Look-ups in named tables: a row name and a column name give one cell, copied from the table.

larugu =
|  | fivates | tal | rivu | nazukig | sudufon | velugef | pumo | labig |
|---|---|---|---|---|---|---|---|---|
| tek | 124 | 105 | 114 | 110 | 116 | 101 | 77 | 89 |
| relezop | 119 | 117 | 59 | 15 | 116 | 164 | 192 | 119 |
| kube | 90 | 88 | 103 | 80 | 84 | 99 | 89 | 93 |
| bal | 132 | 87 | 129 | 83 | 77 | 86 | 100 | 122 |
| megipa | 136 | 115 | 109 | 81 | 98 | 87 | 73 | 70 |
| garas | 78 | 86 | 98 | 99 | 90 | 96 | 86 | 96 |
| nitiso | 116 | 88 | 106 | 125 | 77 | 84 | 91 | 123 |
| vek | 84 | 114 | 87 | 114 | 99 | 84 | 79 | 99 |
| tugopo | 86 | 113 | 86 | 106 | 92 | 89 | 85 | 100 |
| lolad | 92 | 112 | 109 | 73 | 99 | 115 | 115 | 83 |
| nutolel | 80 | 110 | 83 | 108 | 102 | 84 | 82 | 95 |
| revo | 100 | 91 | 100 | 67 | 82 | 98 | 85 | 94 |

garas, sudufon => 90
garas, tal => 86
relezop, rivu => 59
kube, fivates => 90
vek, tal => 114
tugopo, tal => 113
bal, pumo => 100
tugopo, nazukig => 106
garas, rivu => 98
nutolel, velugef => 84
tek, labig => 89

zipesik =
	fikoto	zedugod	gav	renite	seledu	vula
pud	4865	7007	4748	6037	4716	4873
perutaz	5293	4238	3217	7701	4927	6047
regiguz	5365	4533	3051	6060	4034	6314
pirab	4810	6137	3977	4611	6774	6460
vofu	5545	6313	6857	5677	6780	1951
kove	5142	4011	6913	3389	5186	4181
fek	5966	6125	4501	6523	5597	5316
tem	1989	6068	3837	6026	3709	5260
delub	5056	4465	3553	8237	4831	5012
sodov	6861	7320	5686	3971	6181	5446

delub, gav => 3553
tem, gav => 3837
vofu, fikoto => 5545
pud, seledu => 4716
delub, seledu => 4831
pirab, seledu => 6774
sodov, seledu => 6181
regiguz, zedugod => 4533
kove, fikoto => 5142
tem, fikoto => 1989
sodov, gav => 5686
regiguz, seledu => 4034
vofu, seledu => 6780
delub, renite => 8237
sodov, renite => 3971

dise
        lugepu   kozo  fitez  refon   siguf  ruruseb  bisinut    kep  lesovup     bom
sena     -1089   9627   6749  11896  -13157    20295   -12990   6277     9801   -1073
firi      8926  18396  -2929  21165   21630    -7549    -1120  27839    24603   16116
ret      25012  15466  18966  13664   24774    18906    34695   7570    12322   21885
vasazo   48212  15846  41283  13225   39878    36153    81913   4446     6402   34937
dama     10776  14703   6812  13614   12261     9920     6530  10380    15155   12580
par      -4011  22399  -9927  36569   22915   -15804   -32082  64738    39899   13459
leni    -31556  16304  -9667  18443  -15755   -12181   -78557  37300    27839  -12168
gekun    24931  20877   2072  26875   40278    -7527    28726  29703    25627   28625
kapuz    -3203  21680  -9552  34220   22013   -15354   -29687  59802    37585   13215
nev      54051  18201  34974  16441   53274    21899    89550   7553    12710   42867
poni     55210  15653  48230  12919   43201    42548    96579   3725     3842   38340
vul      30454  17488  16926  16392   34050    10580    43445  11146    16138   27546
kagu      3229  22974  -9087  37067   28145   -15422   -17280  61371    38455   17587

fitez of gekun is 2072
ruruseb of vasazo is 36153
bisinut of vul is 43445
kep of dama is 10380
bom of sena is -1073
refon of nev is 16441
ruruseb of poni is 42548
refon of dama is 13614
lesovup of dama is 15155
kozo of kagu is 22974

Table luf
         fekabu  diru  munas  loba  nasoro  tuzi  bisizi
gup         150   139     66    16      65    86      63
fimuva      156   150     32     8      70    83      79
gebev       148   131     97    27      65    93      49
zaziv       206   195     14    13     170   101      36
dugigur     149   134     85    22      65    90      53
mezipu      149   137     73    18      65    88      59
noni        197   182      9     8     132    89      47

loba of mezipu = 18
fekabu of fimuva = 156
munas of gup = 66
bisizi of mezipu = 59
nasoro of gup = 65
tuzi of noni = 89
bisizi of gebev = 49
tuzi of gup = 86
fekabu of dugigur = 149
munas of noni = 9
diru of mezipu = 137
bisizi of dugigur = 53
tuzi of dugigur = 90
bisizi of gup = 63
diru of dugigur = 134

Table parekom
	gada	mevate
pez	43.8	69.3
kegod	23.0	49.5
tekati	26.7	36.7
zomor	87.0	57.0
pevusa	51.1	79.7
lovuzi	60.0	37.8
bila	52.0	49.1
vos	20.9	25.4
goriv	41.3	61.4
ler	18.4	19.0
tobarez	19.0	36.0

mevate of ler: 19.0
mevate of goriv: 61.4
mevate of pevusa: 79.7
mevate of zomor: 57.0
gada of pevusa: 51.1
mevate of tobarez: 36.0
mevate of kegod: 49.5
mevate of lovuzi: 37.8
mevate of vos: 25.4
mevate of bila: 49.1
gada of pez: 43.8
gada of tobarez: 19.0
gada of zomor: 87.0
gada of tekati: 26.7
mevate of pez: 69.3
gada of kegod: 23.0
Which row has the largest gada? zomor

Table mulu
columns: vusekir, mul, bagiv, gizigu, lekovur, deti, totig, fim, zesof
kar: [441, 272, 435, 281, 506, 411, 316, 265, 350]
per: [175, 354, 348, 304, 417, 462, 317, 241, 482]
ladosum: [433, 449, 376, 293, 308, 353, 367, 281, 380]
nat: [398, 303, 600, 224, 524, 330, 341, 276, 247]
bef: [121, 306, 440, 286, 490, 318, 364, 334, 232]
kifi: [354, 330, 470, 210, 512, 294, 366, 274, 200]
buk: [288, 322, 438, 288, 466, 295, 372, 354, 221]
duredob: [755, 500, 426, 227, 315, 268, 378, 248, 275]
teb: [388, 362, 408, 314, 409, 267, 387, 395, 222]
tepibok: [400, 395, 464, 210, 473, 239, 389, 295, 165]
dab: [29, 483, 430, 219, 348, 221, 392, 275, 195]
pevu: [507, 420, 355, 346, 336, 397, 353, 301, 407]
gozev: [732, 452, 356, 358, 281, 324, 385, 363, 346]
devor: [295, 465, 446, 289, 308, 265, 394, 332, 268]

pevu, totig => 353
buk, zesof => 221
pevu, mul => 420
nat, mul => 303
bef, zesof => 232
gozev, lekovur => 281
devor, gizigu => 289
nat, deti => 330
gozev, fim => 363
bef, lekovur => 490
Row with the largest fim: teb

